Where the symbols take the points:
J361 a J299
J361 v J411
J734 a J187
J734 v J717
J717 a J336
J717 v J831
J294 a J361
J294 v J493
J432 a J478
J432 v J989
J214 a J958
J214 v J581
J302 a J265
J302 v J610
J593 a J397
J593 v J957
J411 a J294
J411 v J351
J594 a J817
J594 v J383
J383 a J937
J383 v J826
J443 a J462
J443 v J851
J299 a J957
J299 v J283
J937 a J214
J937 v J694
J860 a J41
J860 v J207
J581 a J620
J581 v J485
J430 a J430
J430 v J734
J493 a J780
J493 v J849
J681 a J989
J681 v J336
J471 a J485
J471 v J187
J265 a J443
J265 v J620
J187 a J545
J187 v J258
J485 a J478
J485 v J545
J831 a J166
J831 v J351
J336 a J432
J336 v J166
J166 a J840
J166 v J734
J258 a J851
J258 v J962
J41 a J594
J41 v J443
J849 a J831
J849 v J478
J602 a J214
J602 v J462
J478 a J351
J478 v J529
J764 a J184
J764 v J214
J840 a J294
J840 v J849
J962 a J764
J962 v J764
J529 a J820
J529 v J989
J817 a J955
J817 v J860
J207 a J253
J207 v J411
J735 a J849
J735 v J432
J316 a J694
J316 v J397
J694 a J602
J694 v J443
J351 a J717
J351 v J820
J957 a J681
J957 v J817
J610 a J258
J610 v J430
J958 a J962
J958 v J302
J820 a J432
J820 v J681
J851 a J317
J851 v J764
J317 a J265
J317 v J184
J462 a J316
J462 v J317
J184 a J258
J184 v J958
J826 a J207
J826 v J413
J283 a J593
J283 v J253
J955 a J443
J955 v J258
J989 a J529
J989 v J299
J545 a J351
J545 v J832
J780 a J383
J780 v J455
J397 a J253
J397 v J594
J620 a J581
J620 v J471
J253 a J493
J253 v J817
J413 a J937
J413 v J316
J832 a J734
J832 v J840
J455 a J826
J455 v J602

Start here and follow the symbols in turn, left to right. Where do you end up?
Answer with the point's row, about right, then its name.
[ 13.4  18.3   4.0   1.9  -7.8   6.9 -15.8  16.0  13.1   5.7 -12.4  16.8 -19.1  -2.3  -0.7  20.2 -12.6  -5.8  -3.1  -1.3 -13.9   5.6  -3.2 -24.4   5.8  -3.3   7.2   1.3 -14.0   0.9 -17.8   5.1 -11.7   7.8  -8.5   9.1  -0.7 -16.3  -3.9   2.1   6.8   7.5  -9.3]
a: [ 16.9  11.8  12.2  -2.9 -13.4  -2.8 -21.8   7.5   6.7  -0.8 -14.0  15.9 -22.4  -2.0   2.5  27.1  -9.5   1.0  -4.4  -6.9  -9.9  -1.4   1.7 -28.9   6.0 -14.6   0.8   4.2  -9.8  -0.7  -8.8  10.7  -0.4  10.3 -13.9  -1.9   4.5 -16.1  -4.5   4.3  -4.9   9.6   5.7] J545
[-10.3   6.3  12.0  19.5  -3.4  -3.9  -7.7   0.4   6.2   3.3  -6.9   0.6  22.1 -13.1  14.5   9.4  20.2   3.8 -13.6   8.3   2.7  -8.6 -18.9  17.0  -9.7   0.1  -8.2  -4.9  14.6  -8.5   6.0  -7.5  13.1 -11.9  18.5  -8.2   3.3   5.2  19.9  -8.3  -5.9 -13.6  -4.2]
v: [  3.3  -1.4  18.0  17.0  -4.4 -13.0  -1.6   8.6   1.7   7.8   0.4   1.7  19.6 -18.7  16.3  -4.6  24.0  -3.7 -12.4  13.1   2.8  -7.1 -17.6   8.4 -11.0  -7.5   7.4   9.3   6.9  -8.2   2.6 -17.2  17.0 -10.3   8.6  -0.9   5.3  -3.5  16.0   3.6  -7.8 -15.8  -3.7] J413
[ -4.0  -1.4  -9.6  -3.2   1.8   9.9   2.2 -12.0   4.4   6.2   8.9   1.6   6.7  13.5  -2.6  -0.6 -22.0   4.1   9.3 -10.1  15.1  -3.3   0.3  16.8   0.7   9.3   1.5   1.7   3.6  15.3  12.7   7.1  11.7  24.7   7.5   5.0  -3.4  24.9  -3.0  -3.5 -24.3  20.2  22.5]
v: [ -9.8  -4.6  -4.6   1.5  -1.0   7.3   1.3 -15.7  13.7  -3.6   5.4  -6.9   2.2   9.8  -7.2   7.3 -18.1   8.4   7.2  -5.7  14.3 -11.3  -4.8   5.9  -1.3   4.3  -4.4 -10.4  14.9  18.0  11.3   4.8  10.9  18.1  11.5   1.8   2.1  26.1  -7.2  -7.2 -24.7  24.3  27.0] J411
[ 11.9   1.0  19.1  -1.2   1.9 -15.8   8.3   7.5 -11.3  10.7   4.9  -8.5   6.6 -21.7  11.7 -14.8  22.0  -5.6 -12.9  17.0  -2.6  -2.2  -6.7  13.1 -12.9 -14.3  11.5  17.3  -0.6   5.8   6.9 -20.1  11.8 -12.9   0.1   6.5   3.4  -4.6   9.4   9.2  -3.6  -8.2   1.6]
a: [  6.3   3.8  15.1   4.3  -2.0 -15.5  10.0   6.2  -0.6  -1.5   8.1 -18.4   1.7 -14.5  17.8 -18.6  25.3  -6.9  -2.6  16.0   1.5  -1.8  -8.9   8.7 -12.9  -7.6  18.8  13.2   7.6   3.8   6.2 -20.4  11.1 -14.0   4.7  10.4   1.5  -5.9   9.0   5.5  -5.8 -14.7  -4.9] J694
[ -5.1   2.3  11.0  15.4  -6.5   2.7  -7.9   0.5  15.1   0.2  -5.0  -1.5  23.4 -20.4   8.4  15.8  22.8   8.0 -18.8   1.8  -2.2 -10.2 -22.8  12.8 -12.0  -2.8  -7.5  -1.9  10.5  -8.6  -0.9  -7.1  10.0 -18.9  20.2 -11.8   1.8   7.0  18.6 -12.4   2.1 -13.0 -11.5]
v: [ -7.2   4.4  14.5  19.3  -5.0  -1.6  -8.0   3.9   6.3   1.2  -4.8  -3.9  18.0  -7.2  11.6   8.7  16.8   3.2 -18.2   6.2  -2.7 -11.3 -24.2  17.5 -13.2   2.0  -5.7  -3.0  11.0 -14.8   6.2 -11.4  17.2 -11.0  19.5  -3.4   4.5   6.1  19.2  -9.6  -6.4 -11.5  -2.8] J826
[ -7.9   2.5  11.1  18.9  -9.3 -12.7  -4.8   4.9   4.1   2.3  -2.5  -2.2  14.4 -15.4  15.6   8.0  15.2   2.6  -2.9   2.3   8.0 -13.8 -21.4  12.9  -8.9   6.6   3.6  -8.1   9.1 -16.2   3.0  -7.6  17.1 -10.0  21.2  -6.3  10.0   1.2  16.7  -8.9 -12.3 -13.4  -0.8]
v: [ -2.5   8.7  13.0   5.8  -4.1 -20.6   3.4   4.9  -0.1  -0.2   3.8 -17.2   2.4 -15.4  18.1 -13.2  19.6  -7.5  -3.0  15.4   4.6  -5.3 -13.2  15.5 -11.3   4.8  18.7   6.0   9.7  -4.7   7.2 -15.1  20.7 -13.7   8.5   5.4   1.6 -10.1  14.4   3.7 -14.4 -10.8  -2.1] J602
[  4.9 -17.8  -9.7  -9.1   3.1  16.6  -0.8  -1.2 -22.8  18.2  -6.6  10.1  20.4   6.3 -10.2  -6.4  -2.9  12.0   6.1  -2.6 -12.2   5.5  22.2  11.8   6.3 -11.3 -17.6  16.0 -18.8  -0.4  -0.8  -1.1  -7.0   0.4   6.1   5.1  -9.9  12.1  -3.8   8.7  16.9   5.0  15.3]
v: [ -3.4  -3.6  10.0  -8.2  11.8  21.9  15.6  -9.1  -3.0  -2.0  -1.2  -1.9  18.2   6.2 -19.2   6.6   8.5  -1.3 -10.4  -8.4 -20.8   6.7  -0.9  11.2 -10.4 -16.9 -15.2   7.3  -9.2  20.5   0.3  -4.0  -8.0 -11.3  -2.2 -11.6   1.6   9.3 -10.1  -6.6  20.6   3.6  -8.3] J817
[ -0.1   9.8 -17.4 -15.4   4.4   2.7  13.2  -3.7   6.3  -5.4   7.6  -6.5   3.7  -7.7  -6.5  -4.1 -10.2 -15.1   9.5  -3.9   7.0  17.6  -6.9  -1.5   4.6  25.7  16.0 -17.4  -5.5   3.5 -12.6   4.8 -19.7   5.9  -9.5   1.4  -6.5 -18.0  -4.6  -4.0  23.4  -7.8 -19.5]
a: [ -4.0   8.3  -9.8 -18.5   5.9 -13.0  19.6  -5.0   7.6 -15.8   4.9 -24.0   0.9  -7.3  -4.3 -17.3  -0.1 -22.3  10.7  -2.5   8.8   9.8   1.8   7.4  -3.1  14.8  21.1  -7.1  -7.1   9.8  -8.5   0.9  -6.7  -4.4  -8.5   5.5  -3.0 -18.4  -6.2   0.8  12.8   0.4 -14.2] J851
[-11.0   3.0   7.1  20.5  -5.0   3.5 -12.2   3.7  11.2   1.0  -2.1  -4.1  19.2 -14.5   9.6  11.1   6.2  11.7  -9.0  -3.5   7.4 -16.2 -25.8  12.4  -5.6  10.5  -5.4  -9.6  13.7  -8.0   3.5  -2.6  16.7  -4.7  26.9 -10.4   6.5   5.1  14.5 -16.2 -11.7  -8.5   4.6]
v: [ -5.2   4.5   9.4  17.8  -6.2  -6.4  -6.6   4.2   8.0  -0.4   0.4  -8.2  14.3 -18.4  13.6   2.4  18.3   2.2  -8.6   6.1  10.3 -12.1 -22.3  19.3  -7.2   7.1  -2.0  -8.1   9.1 -11.9   2.6  -2.4  19.5 -13.3  18.5  -5.3   4.6   6.4  17.9  -8.7 -12.2 -16.0  -0.3] J455
[  0.5 -17.5   4.7  -2.9  -8.6 -13.5 -11.7 -10.5   0.5 -18.8  -2.6   8.8 -19.2   9.4  -6.8  12.7  -2.8  13.6   3.9 -14.3   8.2 -13.3  21.1 -26.7   9.8 -18.7  -3.7 -12.6  10.2  -1.4  -1.4  11.2   3.6   9.7  -2.5  -7.0  15.2   7.9  -9.6   6.5 -10.9   6.4  13.4]
v: [-11.8 -23.0 -11.6   4.7  -7.0  -7.2  -0.8  -1.8 -25.3 -15.1   3.7   2.6 -17.3  15.8  -2.3  -5.5  -0.3  17.5   9.0  -1.9  -1.6  -4.2  26.1 -14.5  11.0  -8.6 -16.8  -3.8   2.0 -23.2   9.8  10.7  -2.0  -9.6   5.0  -6.1   3.9   4.8  -2.1  11.8  -3.5 -13.2   5.0] J820
[ -8.4 -19.9  -6.6   4.6  -5.9  -7.6   1.2  -3.1 -20.7 -15.3  -1.9   0.1 -17.3  12.3  -7.3  -7.5   3.3  17.2   7.9  -9.7   5.3 -13.2  27.1 -15.4  13.7 -12.1 -17.2  -2.1   6.3 -16.7   6.6  11.9   1.8  -5.5   4.1  -9.6   9.8  -1.5  -1.1   6.7  -0.1 -10.6   3.1]
a: [ -4.7 -17.1  -2.6   1.2  -5.6  -2.4  -8.7  -2.9  -7.4 -16.5  -0.4  -1.0 -21.8  17.8  -6.6  11.4  -8.9  14.0  12.7 -14.8   1.8 -16.1  27.4 -14.8  10.4 -11.0  -6.3  -5.4   6.1 -15.9   9.4  13.0   4.5  -6.3   2.1  -9.3   7.4   0.7  -1.2   7.4 -13.5  -4.6   6.0] J478
[ -3.6  -3.8   6.0   6.6  -7.6   3.9  -7.4 -14.4  17.8  -5.5   7.0   1.2  13.9   5.7   0.0  19.6  -7.5   8.2  -6.6  -8.7  20.1 -17.4 -16.4  11.6  -5.2   6.6  -6.4 -13.4   7.2  10.9   2.9   1.9  12.2  14.7  17.1  -6.7   9.9  19.4   0.9  -5.3 -19.8  19.1  20.9]
a: [-11.5  -0.5   7.3  22.3  -7.9   0.3  -7.9  -1.9   9.4  -0.3  -3.6   3.8  20.8 -13.1  10.3  15.0  11.1   8.6 -10.6  -3.1  13.0 -17.2 -24.2  16.9  -3.0   9.7  -2.1  -8.2  10.8 -11.1   6.1  -4.5  13.9  -8.6  17.9  -6.7   7.2   5.8  14.8 -14.8  -9.0  -6.3   1.9] J780
[ -0.2  15.3 -21.1 -14.3   3.8  -0.2  11.1  -0.7   4.2  -3.2   3.9  -5.8   5.8  -6.6  -4.7   0.7  -7.6 -15.8   6.5   4.5   6.4  18.3 -13.2  -3.2   4.6  22.4  14.3 -12.0  -9.3   2.2  -6.3   5.9 -16.7   2.3 -12.0   7.3  -5.0 -20.3  -4.3  -2.0  24.8  -2.9 -23.8]
a a a a: [ -1.5  11.4   8.2 -13.7   9.4  -4.1  25.8  -4.4   5.9 -11.7  12.5 -26.0 -10.9   4.1 -14.5 -23.9  14.5 -10.6  -1.4   7.5  -8.0  14.0  -0.5   8.0 -10.5  -6.5  13.5   4.0  11.3  20.7   6.6  -5.5  -3.6  -9.5 -10.9   6.6   4.4 -11.9  -7.3  -0.5  -0.7   0.4 -24.5] J443
[ 11.2  -0.2  18.7   0.2   3.1 -12.6   5.8  10.0  -9.8   8.0   0.3 -11.9   2.5 -15.9  13.5 -20.4  26.6  -9.8 -11.9  16.6  -2.5  -1.8  -1.5  12.4 -13.6 -12.9  17.7  14.1   0.0  10.4   3.3 -24.8  10.7 -10.2  -1.9  10.2   5.2  -0.5   6.8   4.6  -3.5  -7.8  -1.7]
a a a v: [  4.5  33.3   4.7   2.5  -3.9  10.4 -18.7  12.6  15.1  13.9 -14.0  -8.2 -17.6  14.9   0.0  13.8 -18.6  -4.9   5.1  -5.1 -27.7   4.3  -2.2  -2.9   4.1   6.8   3.6  13.6  -3.6  -5.3   3.8  -5.8   7.9  -9.1  -1.8   3.1 -14.7 -14.7   5.1   0.8 -18.0  -1.4  -2.5] J581
[  0.1   0.9  13.9  18.5  -5.1 -15.4  -5.7   7.0  -1.5  10.0  -2.5  -7.2  13.0 -18.7  24.7  -4.1  26.3  -0.3 -16.2  16.3   2.7  -7.2 -18.8   6.8  -9.0  -4.0   9.6   5.7   3.3 -10.5   0.7 -13.5  14.6 -11.4  14.3  -2.7   6.5   0.0  17.8   7.0  -7.1 -15.0   1.7]
v v a: [  2.5  -3.5   6.4  -8.1  10.8  21.0   1.7  -5.2  -4.4  13.6  -5.8   5.5  32.7   0.6 -13.5  14.1   2.9   3.8  -6.5 -13.3 -10.8   4.8  -5.2  22.6  -5.2  -9.2 -23.2  14.4 -13.3  16.3   2.3  -3.2  -1.5  -3.7   9.0  -4.1  -6.9  23.6  -2.9  -8.1  12.8  17.6  11.1] J253
[ 20.2   6.3  10.4  -0.1  -7.7  -4.3 -23.3  12.2  10.5  -0.6 -12.7  10.2 -21.0   2.1  -3.5  23.5  -9.7   1.1  -5.2  -8.2  -9.0  -0.8   1.1 -29.7   8.3 -13.8   1.9   1.9 -10.4   3.4 -11.7   7.2  -4.7   9.0 -14.9  -4.9   0.6  -9.5  -5.5   2.9 -10.9   9.4   0.4]
a v v: [ -6.4 -26.2 -11.2   2.7   1.0  -2.0   0.5   1.4 -33.8  -0.7  -0.3   3.8  -4.2  13.4  -4.3 -15.6  -0.9  15.1   7.7   2.8  -3.0  -3.5  32.2  -4.4  10.7 -11.9 -19.0   5.6  -5.0 -16.9   1.8   7.9  -4.5  -5.8   5.4  -3.1   2.3   7.0  -2.7  12.4   6.5 -11.0   8.3] J681
[ -6.8 -27.1 -11.9  -3.2  -6.1  -6.3  -1.9   0.2 -29.3  -0.4  -5.7   8.2  -5.0  11.4  -5.5 -12.0  -0.5  19.9  12.1  -2.4  -4.7  -2.3  32.9  -5.6  12.3 -10.9 -19.5   4.7  -2.1 -17.5   5.2   4.6  -2.5  -7.0   3.5  -1.3  -0.1   6.9  -3.2  13.7   9.6  -8.9   1.8]
v v a a: [ -7.8  -4.6  -5.6  -0.5  -1.2   3.7   5.0  -9.7  11.2  -3.0   6.4   1.0   2.1   3.0  -1.1   5.4 -14.8   4.2   5.7  -6.9  19.8 -11.5  -7.2   4.4   1.6  11.1   1.7  -3.0  14.5  17.0   4.8   2.7   5.4  17.2   7.6  -0.6  -0.2  25.1  -1.5  -4.8 -24.8  27.7  26.2] J294
[-11.0 -20.6 -10.7   6.5  -9.1  -4.5  -2.4  -2.4 -19.5 -18.0  -2.6   3.8 -20.9  10.9  -6.4  -9.2   1.0  18.3   7.4  -8.2   2.2 -13.3  27.9 -16.5  11.8 -10.7 -18.8  -2.2   5.2 -19.0   4.5   8.9   1.7  -7.3   3.1  -9.6   8.2   2.8   0.0   5.7  -4.7  -8.3   4.4]
v: [-14.8 -22.3 -12.9   4.3  -2.7   2.0   2.7  -0.7 -25.8  -3.6  -2.0   0.3  -7.8  14.8  -6.2 -14.6  -7.2  20.4   7.0   0.7   1.0  -3.9  28.3   1.9  10.9  -5.7 -17.5   5.5  -1.5 -23.6  16.0   9.2   3.0  -9.7   3.4   1.5  -6.0   4.9  -5.6  10.0   0.5 -14.8   6.1] J989
[ 15.9   9.4   5.8  -1.1  -6.0   4.5 -18.0  15.9   9.9   5.7 -14.7  19.7 -20.6   2.7   2.3  20.0 -10.7  -3.3  -2.6  -1.9 -15.4   7.6  -3.7 -21.5  11.0  -3.7   6.8  -0.5 -11.5   3.5 -14.5   7.4 -13.4   7.7 -17.4   7.0  -2.5 -16.1  -2.5   5.1   6.9  11.5 -12.5]
v v: [ -2.5   8.4 -13.8 -15.2  -8.4  -6.5   1.1   2.3   7.0  -4.8   1.8  -6.4  11.9  -9.8  -3.8   2.2  -9.6 -18.5   5.1  -3.8  19.8  11.6  -6.3   4.9  13.2  23.7   8.6 -19.2 -14.0 -10.5 -10.1   8.7 -10.7   0.5   1.9   7.9  -5.7 -22.5   0.7  -7.4  23.9  -8.2  -7.2] J962
[-12.0 -18.1 -17.2   7.2  -2.5   2.0  -1.5  -0.8 -22.8 -12.2  -1.0   0.6 -10.2  23.1  -5.9 -15.0  -3.4  21.6  12.0  -5.8  -3.1  -5.0  26.8  -4.9  16.2  -5.2 -17.9  -3.6   8.1 -19.4  12.9  13.1   3.2 -11.7   3.0  -4.8   1.0   4.1   0.8  10.8  -5.6 -17.7   3.9]
v v: [  2.8 -10.5 -10.8  -4.1   2.8   8.1   0.0  -6.5 -18.9  16.1  -1.6   8.4  16.7  16.5  -4.4 -13.7 -18.5  11.1   7.0   2.1   3.0   2.1  16.8  16.7   2.9  -0.1 -17.4  12.4  -7.4  -0.8  10.0   4.1   1.8   8.8  12.3   6.8 -15.0  22.2  -2.3   7.8  -2.5  10.1  20.9] J299
[ -0.2 -19.0   4.2  -0.9  -7.4  -8.9  -5.4  -2.9  -1.2 -15.5   1.8   7.8 -21.1   5.6  -5.0  11.7  -5.5  11.7   2.3 -12.5  10.1 -14.7  17.6 -28.0   5.8 -16.2  -3.1  -5.0   3.9  -5.5   0.4  17.0  -2.6  10.7  -2.3  -7.8  11.8   5.0  -9.2   7.6 -10.5   9.4  11.9]
v: [ -6.6 -20.7 -11.0   5.7  -0.9  -4.1  -0.8  -3.4 -22.0 -10.3  -0.2  -0.7 -12.9  16.3  -6.0  -8.0  -3.2  15.3  12.3 -11.1  -2.1  -7.4  24.9 -11.1  12.6 -11.3 -18.5  -1.8   1.6 -18.7   8.3  11.0  -1.3  -9.3   3.1 -12.3   3.8  -2.7   0.5   3.9  -4.9 -17.1   2.8] J820
[ -4.9   7.0  15.4  -6.9  16.3  11.5  18.4 -11.2   8.3 -11.0   3.4  -9.4  -0.9   3.0 -19.5  -1.3  20.1  -6.5  -8.9  -9.2 -15.5   9.5  -4.9   6.0 -15.4 -17.6  -5.0   6.4   0.8  19.4   2.3  -6.2  -6.5 -12.4  -8.8 -11.4   9.3  -0.4 -12.3 -15.1   8.9   5.9 -24.7]
a v: [ -5.7   1.8  14.4  18.2  -1.6  -4.5   1.5   2.9   8.8   4.7  -6.5   0.0  27.3 -13.9   7.2   9.5  21.6   0.2 -17.4   2.4   0.1 -10.1 -27.7  18.2  -9.5  -2.9  -4.2  -3.3   3.0 -10.6   0.0  -5.0  11.8  -9.6  19.9  -7.9   4.7   5.1  13.7 -11.5   1.5 -12.8  -7.7] J383
[ -2.7   6.3  13.9  12.7  -6.8 -13.7  -5.4  14.0   1.0   6.0  -2.6  -6.8  15.2 -20.0  16.6  -3.9  19.3  -2.7 -14.3  10.2   1.2  -9.0 -18.3  16.6  -1.5   2.2  11.0   9.0   6.6  -9.1   2.5 -11.5  13.3 -12.6  12.2   5.0   3.7 -11.2  16.5   3.2  -2.2 -14.5  -0.5]
v a a: [ -1.6  17.3   0.7  -3.6 -11.3  -7.3 -16.9  13.0   7.0   8.1  -1.4 -20.5  10.6 -14.8   8.8  -2.6  -8.4 -11.7   1.4   0.3  10.3   4.3 -15.7   9.2   8.2  27.4  17.1  -2.2 -12.2 -15.4  -2.4  -7.3   4.7 -13.0  12.6   7.0 -11.3 -20.9  12.2  -1.6  -0.1 -16.2  -1.3] J214
[ -7.4 -19.4  -8.5  -1.4  -9.1  -5.4   1.1  -0.8 -19.0 -18.5   0.1  -2.8 -20.4  10.0  -7.2  -9.2  -0.3  17.6   7.4 -10.4   0.5 -12.3  29.7 -13.1  10.4 -16.1 -14.6  -5.7   7.4 -21.0  10.8   8.4   4.4  -6.3   4.0  -7.9   5.9   4.6  -2.8   9.6  -4.9 -12.6   6.1]
v: [-12.5 -24.6 -14.8   3.3  -1.0  -0.3   0.1  -2.5 -26.0  -3.9   0.9   2.0  -7.5  20.3  -4.3 -14.6  -2.5  14.1  13.1  -5.2  -1.9  -5.0  27.6   3.1  16.4  -6.1 -16.7   0.5   2.3 -20.7  14.9  10.1   4.5  -6.3   6.0   1.6  -0.8  10.3  -1.7   8.9   0.7 -12.8   7.6] J989
[ -9.1   0.6   8.2  22.2  -6.5  -9.0  -5.1   1.7   8.3   3.4   1.7  -4.5  18.2 -20.2  20.1   4.7  15.8   1.2 -10.6   7.6   9.6  -9.4 -26.6  10.0  -7.2   4.9  -2.8  -4.9  15.1 -15.0   7.9 -10.8  18.7  -6.4  18.2  -3.5   2.7   9.2  14.9  -7.0  -6.3 -13.6   2.4]
a a: [-12.2   2.8   3.9   4.2   8.3  21.5   6.4 -17.4  14.8   3.0   2.4  -6.5  22.7   0.9 -12.2  17.7  -1.6   3.9 -12.6 -13.8  -1.8  -1.3 -16.5  22.7 -16.1  -3.2 -14.9  -2.1  11.1  14.5   4.6  -5.8   2.4  -1.0   8.9 -16.8   1.2  17.9  -0.4 -14.6  -5.8   8.9   3.0] J207
[ 12.4 -17.8   3.6  -5.2  -7.1 -19.9  -6.4  -0.2  -1.9  -7.2  -4.3  19.1 -15.5  -8.8   1.6  10.2   3.5   5.7  -6.0   3.0  10.4  -9.3   6.9 -36.5   3.3 -18.2   2.6 -12.1  -0.5   5.9 -13.4   7.0  -8.2  20.4 -13.0  -4.1  19.5   4.1  -4.8  12.7   9.2  17.2   6.7]
v: [ 12.9 -11.6  -0.6   3.2  -0.4  -4.6  -8.6   8.6   4.8   7.6  -5.4  33.2 -18.0  -3.9  10.8  11.4   7.6   2.4  -8.6  18.2  -3.6   4.0  -0.9 -32.4   5.7  -9.1   4.9  -8.0   4.4  -0.3 -17.3  10.9  -8.8  21.3 -16.2  -1.1   5.4   4.8  -3.1   5.7  10.3   8.5  -7.7] J734
[  0.6   7.4  16.3  14.2  -8.3  -9.0  -8.7  11.1   4.5   6.3  -6.7  -6.1  14.6 -21.7  18.9  -1.7  20.8  -5.6 -14.8  12.5   5.4 -10.9 -15.4  10.9  -1.3   3.2  11.8   4.8   3.8 -10.4   3.2 -18.8  16.5 -16.9  14.6   1.1   2.1  -6.8  17.3  -3.6  -6.3 -17.7  -3.6]
a v v a: [ -5.5 -11.2  -1.3   5.2 -12.8  -2.4 -10.4   0.1 -13.1 -12.0  -0.2   2.0 -24.8   9.9  -6.0   5.5 -10.5  17.8  10.4 -19.2   0.7 -18.1  29.9 -21.8  14.0 -15.2 -14.1  -2.0  11.5 -14.7   9.4  15.2   8.1  -1.3  -1.1 -14.2   5.5  -3.9  -4.5   4.1 -11.2  -5.0   7.7] J478
[ 15.8  23.9   8.5   3.6  -3.4  14.0 -23.0  12.2  14.2   8.3 -14.1  -1.3 -22.8   9.2  -6.4  12.6 -19.5   0.6   3.9  -3.9 -26.4   8.5  -0.5 -12.1   8.5  -3.6   1.7  12.3  -6.6  -2.8  -3.6   2.9   2.7  -1.4  -4.6   3.2  -8.9 -16.9  -3.6  -1.6 -15.2   1.3  -5.0]
a a v a: [-12.2 -24.7 -14.9   7.9  -0.8  -4.8  -1.0  -1.3 -26.2 -11.5  -2.7  -0.3 -13.4  12.1  -4.5 -11.5  -0.2  18.3   9.0  -9.2  -1.3 -10.8  23.7  -7.7  13.4  -9.2 -17.1  -3.7   5.8 -21.9   7.9   9.0   0.6  -7.9  -1.1 -10.8   5.9   0.3  -6.2  12.4   0.1 -12.7   0.5] J820
[ -5.6  -6.9  -3.1  -3.3  -0.3   3.4  -0.1  -9.8  11.0  -1.1   7.6   1.7   3.2   6.1  -2.4   5.5 -18.0   7.0   6.2 -12.0  22.6 -10.0  -4.1  10.0   0.1  11.3   3.9  -7.4   5.8  17.5   8.7   4.1   6.4  15.3   7.7   4.2   2.2  22.3  -1.6  -5.3 -22.8  23.3  24.4]
a: [ -4.7  -4.2 -12.7  -0.2   2.8   2.7   2.9 -10.5   4.9   0.7   8.3  -0.7   8.5  11.0  -7.3  -0.1 -23.7   1.2  12.3  -5.7  13.5  -2.6   0.7  12.8  -0.1  10.6  -0.2   1.6  10.9  16.7  11.6   7.5   4.2  20.1  10.0   4.2  -4.2  27.1  -1.4  -7.3 -20.3  20.7  27.4] J361
[ -3.4   7.1  11.3  -6.3  16.2   8.7  24.4  -4.9   4.1  -8.8   6.5 -13.8   1.5   6.5 -15.1  -1.2  20.2  -2.5 -10.6  -4.2 -20.0   2.4  -2.7   6.8 -15.9 -14.3  -8.4   6.1   2.2  18.5  -0.4  -4.5  -8.1  -8.9  -9.9 -12.6  11.8   0.1  -9.8 -12.4  10.5   0.7 -20.7]
a v a: [  3.0   8.6  14.0  13.9  -2.0 -14.8  -3.9  11.8   5.6   9.5  -3.6 -10.1  15.6 -20.5  17.0  -4.1  23.3  -7.3 -16.9  11.9   6.5  -9.1 -14.6  13.8  -5.0  -0.5  11.4   2.0   2.1 -12.8  -1.8 -12.9  12.3 -16.2  14.2  -1.9  -0.6  -6.1  20.3  -0.9  -0.5 -21.9  -5.1] J937
[ -3.3 -27.0   2.3  -0.3  -8.1 -16.3  -3.2   1.4 -20.7 -15.7  -6.8  12.8 -14.3  -1.0  -0.6   3.1   6.5  11.3  -1.8  -2.6   3.8 -17.3  21.5 -27.3   8.2 -21.8  -7.4  -6.8  -5.0  -9.2  -1.1  10.6  -7.5   3.1  -1.0  -7.4   9.5  -0.3  -3.5  11.9  13.3  -1.7   7.4]
a a v a: [-13.0 -18.0 -10.9   4.8  -3.9  -3.2  -2.1  -4.1 -20.0 -12.1   0.6   1.2 -14.7  14.2  -9.6  -8.3   0.1  19.6  10.7 -10.0  -1.6  -4.5  30.2 -11.8  10.0  -9.4 -22.9  -2.5   2.6 -20.2  15.6   8.4   0.1  -7.3   2.1  -9.9   1.5   2.4  -1.2  11.8   1.4 -18.6  -0.1] J820
[-11.5 -20.4 -15.6   5.1  -0.5   3.2   6.4   0.6 -26.3  -5.2  -0.4   5.9  -7.8  18.6  -9.0 -11.0  -4.0  18.5  13.4  -5.7   4.0 -11.6  28.4   1.1  10.5  -1.9 -23.1   4.7   4.2 -21.3  12.4   8.4   2.6  -9.5   7.4  -2.2  -3.8   6.1   2.4  10.6   0.0 -18.7   5.8]
a a: [ -8.1 -16.4  -7.6   3.2  -5.0  -3.6  -0.4  -2.9 -24.7  -7.0  -3.1   1.9 -12.7  12.3  -1.5 -10.5   1.4  19.4   7.7  -1.3  -6.1  -8.9  30.2 -10.4  15.7  -8.9 -12.5  -5.8   2.7 -18.4   9.5   5.8   4.3  -9.1   3.6  -7.2   2.8   4.7   1.9  10.9   0.8 -13.8   4.5] J820
